Below is a small trained network, with its code and all its weights. Each question gives an input and a class and asks what happens when units are switched off, that is, made to give their printed mean instead of their output.

import numpy as np


def w(rows, s, z=0):
    codes = np.array(rows[::2]) - 128.0
    scale = np.full(codes.shape[1], s)
    scale[-1] = z or s
    return codes * scale


def f(y):
    return y / 2 * (1 + np.tanh(0.7978845608 * (y + 0.044715 * y**3)))


def log_softmax(a):
    a = a - a.max(-1, keepdims=True)
    return a - np.log(np.exp(a).sum(-1, keepdims=True))


def net(x, mask):
    res = np.array(x, float).reshape(1, 4) / 4 @ E
    y = f(res @ A[0][:, :-1].T + A[0][:, -1])
    res = res + np.where(mask, y, B[0][:, -1]) @ B[0][:, :-1]
    return log_softmax(res[-1] @ U[:, :-1].T + U[:, -1])


A, B = {}, {}
E = w([
[71,97,131,114,227,143,173,121,131,108],'x0',
[25,78,123,108,67,127,70,54,131,129],'x1',
[73,117,130,111,120,119,84,254,125,130],'x2',
[115,50,125,187,76,134,210,155,119,125],'x3',
],0.0074)
A[0] = w([
[176,141,133,131,148,148,150,155,122,129,2],'neuron 1',
[195,147,134,134,177,117,153,200,129,130,80],'neuron 2',
[25,96,130,117,94,123,75,82,129,124,114],'neuron 3',
[130,163,132,106,151,126,68,116,133,125,18],'neuron 4',
[66,109,124,116,207,135,149,120,126,125,31],'neuron 5',
[162,133,127,139,122,132,155,11,134,129,27],'neuron 6',
[182,149,124,132,5,125,76,147,119,133,68],'neuron 7',
[119,175,132,87,170,126,42,137,127,131,158],'neuron 8',
[52,125,123,117,119,131,68,250,133,126,46],'neuron 9',
[103,62,131,155,53,130,205,175,127,125,65],'neuron 10',
[71,110,124,121,189,126,153,132,119,124,159],'neuron 11',
[84,110,132,123,100,136,105,100,125,134,13],'neuron 12',
],0.02,0.0066)
B[0] = w([
[81,183,101,120,60,25,84,111,138,70,154],'neuron 1',
[124,153,45,69,66,158,150,167,163,132,224],'neuron 2',
[143,170,47,89,75,182,170,189,156,131,250],'neuron 3',
[103,154,68,227,137,8,88,59,125,107,161],'neuron 4',
[100,134,219,161,122,53,81,92,204,111,197],'neuron 5',
[141,89,148,39,156,80,113,125,29,126,213],'neuron 6',
[105,98,217,129,153,123,116,141,250,128,226],'neuron 7',
[142,100,64,212,184,164,148,108,100,150,231],'neuron 8',
[148,100,186,27,131,73,115,98,33,118,250],'neuron 9',
[140,127,50,224,203,138,122,78,87,143,241],'neuron 10',
[135,95,171,129,150,143,117,152,222,145,216],'neuron 11',
[100,202,93,141,54,32,93,111,145,86,158],'neuron 12',
],0.023,0.012)
U = w([
[116,168,79,106,73,124,135,165,141,113,122],'0',
[143,101,137,80,130,99,117,125,77,128,120],'1',
[127,127,84,183,156,122,121,101,116,141,124],'2',
[103,111,166,133,132,117,102,143,193,132,120],'3',
[152,106,148,118,132,250,181,174,105,167,252],'4',
[101,168,158,148,95,133,127,129,97,141,103],'5',
[119,143,149,155,99,146,120,134,109,105,105],'6',
],0.013,0.019)

Each question gives the input, the list of numbers given to net, and the class t.
The units are the neurons (one row each of A and B). Each row of codes is followed by its name. A weight is (code - 128) times the scale printed after its matrix; where a second scale follows, it is the last column's (A, B and U).
mask holds one flag per neuron, in row order. A switched-off neuron (its flag False) gives its mean, the last column of its row in B, instead of its output. The means were averaged over made-up inputs and are rounded, as every weight is.
A unit's drop is (log p(t) with every unit on - log p(t) with that unit switched off) / (log p(t) with every unit on - log p(t) with every unit switched off).
The circuit of an input: a set's keep is (log p(t) with only the set's units on - log p(t) with every unit switched off) / (log p(t) with every unit on - log p(t) with every unit switched off). Starting from all 12 units, units are removed one at a time, each time the one whose removal leaves the highest keep (on an exact tie, the one counted first), for as long as the keep stays at least 0.8.
circuit, biggest first: the units of the circuit, biggest drop first
unit that matters most: the unit with the biggest drop
k most important neurons: the k neurons with the biggest drops, biggest first
drop when u is switched off: that unit's drop, to one decimal
input [3,0,2,-4], class 2: 3 most important neurons	[neuron 8; neuron 7; neuron 3]
input [8,-4,0,-7], class 3: unit that matters most	neuron 5
input [-1,4,3,5], class 2: 4 most important neurons	[neuron 10; neuron 2; neuron 6; neuron 12]
input [-1,-4,6,-2], class 1: 2 most important neurons	[neuron 9; neuron 3]
input [1,3,-1,0], class 4: circuit, biggest first	[neuron 4; neuron 5]
input [3,0,3,-4], class 2: 2 most important neurons	[neuron 8; neuron 6]
input [7,3,-5,-6], class 3: 2 most important neurons	[neuron 5; neuron 10]
input [5,-1,-5,2], class 1: 2 most important neurons	[neuron 6; neuron 7]
input [3,3,-1,-1], class 4: circuit, biggest first	[neuron 4; neuron 1]
input [-1,-5,7,-8], class 2: 2 most important neurons	[neuron 8; neuron 4]
input [-2,1,-1,2], class 4: 2 most important neurons	[neuron 5; neuron 4]
input [-7,-3,5,-7], class 2: 3 most important neurons	[neuron 8; neuron 4; neuron 11]
input [7,-7,-2,-2], class 0: 2 most important neurons	[neuron 2; neuron 7]
input [3,-3,-6,5], class 1: most important neuron	[neuron 6]
input [6,-8,7,-4], class 0: 3 most important neurons	[neuron 2; neuron 6; neuron 1]
input [0,0,-7,-2], class 1: drop when neuron 6 is switched off	0.3
input [-7,5,4,5], class 3: drop when neuron 2 is switched off	0.1
input [-5,6,-4,1], class 0: drop when neuron 3 is switched off	2.7
